Here is a tiny trained network, its code and every weight. The questions are about switching its units off for an input and a target symbol, where a switched-off unit gives its printed mean instead of its output.

import numpy as np


def w(rows, s, z=0):
    codes = np.array(rows[::2]) - 128.0
    scale = np.full(codes.shape[1], s)
    scale[-1] = z or s
    return codes * scale


def f(y):
    return y / 2 * (1 + np.tanh(0.7978845608 * (y + 0.044715 * y**3)))


def softmax(a):
    e = np.exp(a - a.max(-1, keepdims=True))
    return e / e.sum(-1, keepdims=True)


def log_softmax(a):
    a = a - a.max(-1, keepdims=True)
    return a - np.log(np.exp(a).sum(-1, keepdims=True))


def net(x, mask):
    ids = ['ΔΛΨΩαθμπστφ'.index(c) for c in x.split()]
    T = len(ids)
    res = E[ids] + P[:T]
    q, k, v = (res @ M[0].T for M in (Q, K, V))
    z = softmax(np.where(np.tri(T) > 0, q @ k.T / 3**0.5, -1e9)) @ v
    res = res + np.where(mask[0], z, O[0][:, -1]) @ O[0][:, :-1]
    y = f(res @ A[0][:, :-1].T + A[0][:, -1])
    res = res + np.where(mask[1:9], y, B[0][:, -1]) @ B[0][:, :-1]
    return log_softmax(res[-1] @ U[:, :-1].T + U[:, -1])


Q, K, V, O, A, B = {}, {}, {}, {}, {}, {}
E = w([
[120,132,131,104],'Δ',
[98,118,160,57],'Λ',
[96,107,166,57],'Ψ',
[95,111,165,59],'Ω',
[250,128,108,99],'α',
[111,189,102,151],'θ',
[134,127,114,124],'μ',
[163,130,109,109],'π',
[161,95,100,101],'σ',
[100,66,173,162],'τ',
[85,110,152,183],'φ',
],0.019)
P = w([
[201,199,155,122],'0',
[154,178,179,127],'1',
[122,157,176,139],'2',
[120,141,156,136],'3',
[110,122,144,132],'4',
[115,104,136,138],'5',
[117,84,114,123],'6',
[116,68,102,126],'7',
[118,55,89,127],'8',
[127,33,73,124],'9',
[125,10,64,128],'10',
[128,7,48,111],'11',
[142,2,34,98],'12',
],0.008)
Q[0] = w([
[189,58,177,55],'h0',
[160,92,119,67],'h0',
[178,39,169,2],'h0',
],0.0092)
K[0] = w([
[144,43,49,214],'h0',
[122,44,102,193],'h0',
[116,27,2,181],'h0',
],0.01)
V[0] = w([
[150,132,173,91],'h0',
[164,93,57,103],'h0',
[22,2,202,154],'h0',
],0.011)
O[0] = w([
[236,24,32,186,250],'h0',
[43,222,95,254,195],'h0',
[200,195,250,103,166],'h0',
],0.005,0.0014)
A[0] = w([
[156,167,213,136,116],'n0',
[234,187,74,149,205],'n1',
[131,156,136,139,87],'n2',
[129,22,43,30,45],'n3',
[2,151,172,84,164],'n4',
[233,131,99,166,3],'n5',
[148,223,203,119,65],'n6',
[62,114,122,249,185],'n7',
],0.0089,0.0037)
B[0] = w([
[135,30,144,194,170],'n0',
[1,135,211,153,253],'n1',
[123,120,126,110,100],'n2',
[219,114,55,75,235],'n3',
[63,104,91,190,216],'n4',
[70,33,76,113,155],'n5',
[143,86,147,187,143],'n6',
[230,128,155,156,219],'n7',
],0.0078,0.0036)
U = w([
[122,132,118,77,147],'Δ',
[115,108,104,97,119],'Λ',
[164,96,178,187,154],'Ψ',
[113,99,107,80,109],'Ω',
[7,180,128,183,253],'α',
[200,162,114,84,120],'θ',
[166,152,161,52,139],'μ',
[126,72,90,119,29],'π',
[92,112,198,92,126],'σ',
[157,158,134,104,107],'τ',
[187,157,140,73,141],'φ',
],0.011,0.0045)

Each question gives the input, a string of symbols that net reads in full, and the target symbol t.
The units are the heads (3 rows each of Q, K, V and O) and the neurons (one row each of A and B). Each row of codes is followed by its name. A weight is (code - 128) times the scale printed after its matrix; where a second scale follows, it is the last column's (O, A, B and U).
mask holds one flag per unit, heads first, then neurons. A switched-off unit (its flag False) gives its mean, the last column of its rows in O or B, instead of its output. The means were averaged over made-up inputs and are rounded, as every weight is.
A unit's drop is (log p(t) with every unit on - log p(t) with that unit switched off) / (log p(t) with every unit on - log p(t) with every unit switched off).
The circuit of an input: a set's keep is (log p(t) with only the set's units on - log p(t) with every unit switched off) / (log p(t) with every unit on - log p(t) with every unit switched off). Starting from all 9 units, units are removed one at a time, each time the one whose removal leaves the highest keep (on an exact tie, the one counted first), for as long as the keep stays at least 0.8.
units of the circuit, in order: the units of the circuit, biggest drop first
most important unit: the unit with the biggest drop
top k neurons: the k neurons with the biggest drops, biggest first
drop of u: that unit's drop, to one decimal
input μ π τ σ Δ φ φ α, target σ: most important unit => n1
input α π σ σ Ψ, target α: top 2 neurons => [n4, n7]
input π α Ω π Δ θ Ω Λ Λ α Λ Λ, target π: units of the circuit, in order => [h0, n3]
input Δ Ψ φ σ π Λ μ Λ θ τ α, target Ψ: units of the circuit, in order => [h0, n0, n6]
input μ α θ μ π π θ Ψ α Ω Ψ α Ω, target π: units of the circuit, in order => [h0, n3]
input Λ Ω Ψ α, target π: top 2 neurons => [n5, n3]
input Λ Ω σ α, target α: units of the circuit, in order => [n1, h0]
input α θ θ τ Δ θ π σ θ Λ, target α: units of the circuit, in order => [h0, n4]
input φ τ φ α Ω σ Λ θ α θ φ α, target σ: units of the circuit, in order => [h0, n1]
input Ψ μ τ θ τ Δ α, target Ψ: units of the circuit, in order => [h0, n0, n1]
input σ π π π π Δ Δ θ θ Λ α Ω, target π: top 4 neurons => [n3, n4, n1, n7]
input α Δ Ψ π α Λ Λ θ π σ Λ α, target α: units of the circuit, in order => [h0, n1]
input Ψ α Ω α, target π: drop of n3 => 0.2
input Λ σ Λ σ π π Ω σ α σ Ψ, target α: drop of n4 => 0.4
input π θ σ Ω Ω, target α: drop of n4 => 1.0
input Ψ θ α Λ μ Ω Λ τ Λ, target Ψ: drop of n0 => 0.4
